[  8.8 -72.6  27.2  -8.3 -75.4 -57.2 -16.2  26.2]
The 1st entry from the right is 26.2
The entry just left of the smallest entry: -8.3
The entry just left of 27.2: -72.6
The first entry: 8.8

Read these off the matrix that follows. Counting starts at 1.
1) Read off the entry at row 1, column 2.
2) Read off the entry at row 3, column 3.
3) Read off the entry just right of the largest entry.
4) Read off the entry in the top-left corner.
5) Read off the entry at row 2, column 1.
6) Read off the entry directly below 1042.
7) Read off the top entry of the column that holds the smallest entry.
8) Read off the entry directly above the largest entry.
[[3261 4023 6027 3410 6130 5224 6150 6124 3255 4409]
 [7334 7780 1031 8313 1042 6793 1054 1068 7347 3129]
 [6721 5583 2173 6711 2107 6170 2045 1912 6728 3540]
 [7470 5997 1554 7633 1483 4894 1455 1385 7467 5040]]
1) 4023
2) 2173
3) 1042
4) 3261
5) 7334
6) 2107
7) 6027
8) 3410

-13.7    1.6  -19.6   14.4
 -3.7   32.3  -66.3  -30.5
 -2.6  -18.8  -78.3    5.6
-11.0  -26.0  -46.4    0.7
Rows and columns are numbered from 1.
The entry directly below -30.5 -> 5.6
Find the entry directly below 14.4.
Answer: -30.5
The bottom entry of the column that holds the smallest entry is -46.4
The entry at row 1, column 3 is -19.6
The entry in the bottom-right corner is 0.7
Find the entry just left of 32.3.
Answer: -3.7
Find the entry at row 1, column 2.
Answer: 1.6
The top-right entry: 14.4
The entry just left of -30.5 is -66.3
The entry just left of the smallest entry: -18.8
The entry directly above -46.4: -78.3
